Here is a tiny trained network, its code and every weight. The questions are about switching its units off for an input and a target symbol, where a switched-off unit gives its printed mean instead of its output.

import numpy as np


def w(rows, s, z=0):
    codes = np.array(rows[::2]) - 128.0
    scale = np.full(codes.shape[1], s)
    scale[-1] = z or s
    return codes * scale


def f(y):
    return np.maximum(y, 0)


def softmax(a):
    e = np.exp(a - a.max(-1, keepdims=True))
    return e / e.sum(-1, keepdims=True)


def log_softmax(a):
    a = a - a.max(-1, keepdims=True)
    return a - np.log(np.exp(a).sum(-1, keepdims=True))


def net(x, mask):
    ids = ['γδεζηθλμπστφω'.index(c) for c in x.split()]
    T = len(ids)
    res = E[ids] + P[:T]
    u = 0
    for l in range(2):
        q, k, v = (res @ M[l].T for M in (Q, K, V))
        z = softmax(np.where(np.tri(T) > 0, q @ k.T / 4**0.5, -1e9)) @ v
        res = res + np.where(mask[u], z, O[l][:, -1]) @ O[l][:, :-1]
        u += 1
        y = f(res @ A[l][:, :-1].T + A[l][:, -1])
        res = res + np.where(mask[u : u + 4], y, B[l][:, -1]) @ B[l][:, :-1]
        u += 4
    return log_softmax(res[-1] @ U[:, :-1].T + U[:, -1])


Q, K, V, O, A, B = {}, {}, {}, {}, {}, {}
E = w([
[160,149,202,51],'γ',
[212,158,151,135],'δ',
[143,159,139,99],'ε',
[211,71,95,167],'ζ',
[136,160,143,87],'η',
[147,159,139,115],'θ',
[162,120,155,6],'λ',
[141,160,141,98],'μ',
[119,160,144,79],'π',
[192,189,211,164],'σ',
[96,128,148,213],'τ',
[97,172,148,105],'φ',
[61,156,147,88],'ω',
],0.021)
P = w([
[120,170,29,102],'0',
[148,179,45,97],'1',
[94,46,152,187],'2',
[179,194,76,88],'3',
[112,60,196,158],'4',
[214,197,99,88],'5',
[143,56,220,152],'6',
[254,186,104,93],'7',
],0.0095)
Q[0] = w([
[173,151,151,86],'L0H1',
[134,93,73,160],'L0H1',
[149,253,132,120],'L0H1',
[103,5,229,215],'L0H1',
],0.016)
K[0] = w([
[184,166,185,120],'L0H1',
[136,139,61,135],'L0H1',
[207,98,186,133],'L0H1',
[9,190,106,170],'L0H1',
],0.015)
V[0] = w([
[177,186,254,157],'L0H1',
[84,68,97,169],'L0H1',
[34,221,165,143],'L0H1',
[188,205,88,245],'L0H1',
],0.01)
O[0] = w([
[25,153,81,108,246],'L0H1',
[133,47,135,142,1],'L0H1',
[2,124,233,125,115],'L0H1',
[79,109,90,208,143],'L0H1',
],0.011,0.0071)
A[0] = w([
[242,113,81,87,1],'L0N1',
[98,110,78,46,82],'L0N2',
[116,97,255,129,177],'L0N3',
[144,101,101,194,58],'L0N4',
],0.0093,0.0052)
B[0] = w([
[46,34,96,84,254],'L0N1',
[140,235,115,218,194],'L0N2',
[149,18,2,30,208],'L0N3',
[130,146,220,31,161],'L0N4',
],0.0048,0.011)
Q[1] = w([
[174,100,255,65],'L1H1',
[167,83,147,126],'L1H1',
[100,25,76,105],'L1H1',
[79,189,88,153],'L1H1',
],0.0066)
K[1] = w([
[2,156,232,169],'L1H1',
[141,41,216,197],'L1H1',
[116,160,123,144],'L1H1',
[102,237,149,236],'L1H1',
],0.0051)
V[1] = w([
[106,165,84,65],'L1H1',
[170,253,38,98],'L1H1',
[138,132,91,105],'L1H1',
[58,93,159,59],'L1H1',
],0.0051)
O[1] = w([
[206,158,107,149,228],'L1H1',
[206,125,156,167,254],'L1H1',
[237,69,104,163,170],'L1H1',
[110,36,253,133,164],'L1H1',
],0.0044,0.0074)
A[1] = w([
[171,2,45,104,134],'L1N1',
[187,193,74,94,2],'L1N2',
[179,104,56,75,99],'L1N3',
[132,190,107,49,67],'L1N4',
],0.0075,0.0071)
B[1] = w([
[83,221,163,125,254],'L1N1',
[82,84,173,169,221],'L1N2',
[111,42,95,134,239],'L1N3',
[162,74,196,254,235],'L1N4',
],0.0091,0.0093)
U = w([
[162,112,254,226,1],'γ',
[178,89,99,227,69],'δ',
[159,127,142,122,108],'ε',
[132,72,46,104,205],'ζ',
[163,139,159,109,121],'η',
[156,125,134,123,123],'θ',
[192,13,186,170,195],'λ',
[175,145,140,89,189],'μ',
[171,143,164,73,190],'π',
[73,163,135,142,138],'σ',
[60,35,184,174,92],'τ',
[95,106,169,86,182],'φ',
[84,102,183,59,109],'ω',
],0.0064,0.0052)

Each question gives the input, a string of symbols that net reads in full, and the target symbol t.
The units are the heads (4 rows each of Q, K, V and O) and the neurons (one row each of A and B). Each row of codes is followed by its name. A weight is (code - 128) times the scale printed after its matrix; where a second scale follows, it is the last column's (O, A, B and U).
mask holds one flag per unit, layer by layer, with each layer's heads first. A switched-off unit (its flag False) gives its mean, the last column of its rows in O or B, instead of its output. The means were averaged over made-up inputs and are rounded, as every weight is.
A unit's drop is (log p(t) with every unit on - log p(t) with that unit switched off) / (log p(t) with every unit on - log p(t) with every unit switched off).
The circuit of an input: a set's keep is (log p(t) with only the set's units on - log p(t) with every unit switched off) / (log p(t) with every unit on - log p(t) with every unit switched off). Starting from all 10 units, units are removed one at a time, each time the one whose removal leaves the highest keep (on an exact tie, the one counted first), for as long as the keep stays at least 0.8.
circuit, biggest first: the units of the circuit, biggest drop first
unit that matters most: the unit with the biggest drop
k most important neurons: the k neurons with the biggest drops, biggest first
k most important neurons of layer l: the k neurons of layer l with the biggest drops, biggest first
drop when u is switched off: that unit's drop, to one decimal
input ζ δ ζ γ σ ε, target σ: circuit, biggest first => L0H1
input π λ δ λ η μ, target λ: circuit, biggest first => L0H1; L1N4; L1N2; L1N3
input γ ζ γ λ ω π, target λ: circuit, biggest first => L0H1; L1N4; L1N1
input δ μ δ θ, target δ: 2 most important neurons => L0N1; L1N1
input π π μ τ φ ε γ θ, target γ: 2 most important neurons => L1N4; L1N2
input φ τ σ λ σ ζ, target ζ: 3 most important neurons => L0N1; L1N3; L1N4
input λ μ τ ζ η θ, target ζ: circuit, biggest first => L0H1; L0N1
input ζ ε τ ζ λ η, target λ: circuit, biggest first => L1N4; L0H1; L1N3
input φ σ ζ δ σ π λ, target σ: 2 most important neurons of layer 0 => L0N2; L0N3
input σ η ζ π, target ζ: 2 most important neurons => L1N3; L0N1
input μ ε π λ λ φ ω, target ω: circuit, biggest first => L0H1; L1N4
input ζ λ λ δ ε φ, target δ: circuit, biggest first => L0H1; L1H1; L1N4
input λ λ θ η, target λ: circuit, biggest first => L0H1; L1N4; L1N3
input π φ γ θ ω φ, target γ: unit that matters most => L1N4
input ζ η ω θ φ, target ω: circuit, biggest first => L0H1; L1H1; L1N4
input γ ω φ θ, target γ: 2 most important neurons => L1N4; L0N1
input λ λ δ ζ μ σ π, target σ: 2 most important neurons => L0N3; L1N3
input ω λ γ, target ω: 2 most important neurons of layer 1 => L1N1; L1N4
input λ γ φ σ σ λ δ φ, target δ: drop when L0N2 is switched off => 0.1
input τ ω π σ η π ζ η, target ζ: drop when L0N2 is switched off => 0.0
input ω μ λ φ ε ε, target λ: drop when L1H1 is switched off => -0.1
input θ λ ζ ω, target ζ: drop when L0N1 is switched off => 0.4
input δ γ ζ π, target ζ: most important neuron of layer 0 => L0N1
input η π λ τ π ω, target λ: 2 most important neurons of layer 1 => L1N4; L1N1
input τ γ θ τ σ π, target σ: 2 most important neurons of layer 0 => L0N2; L0N3
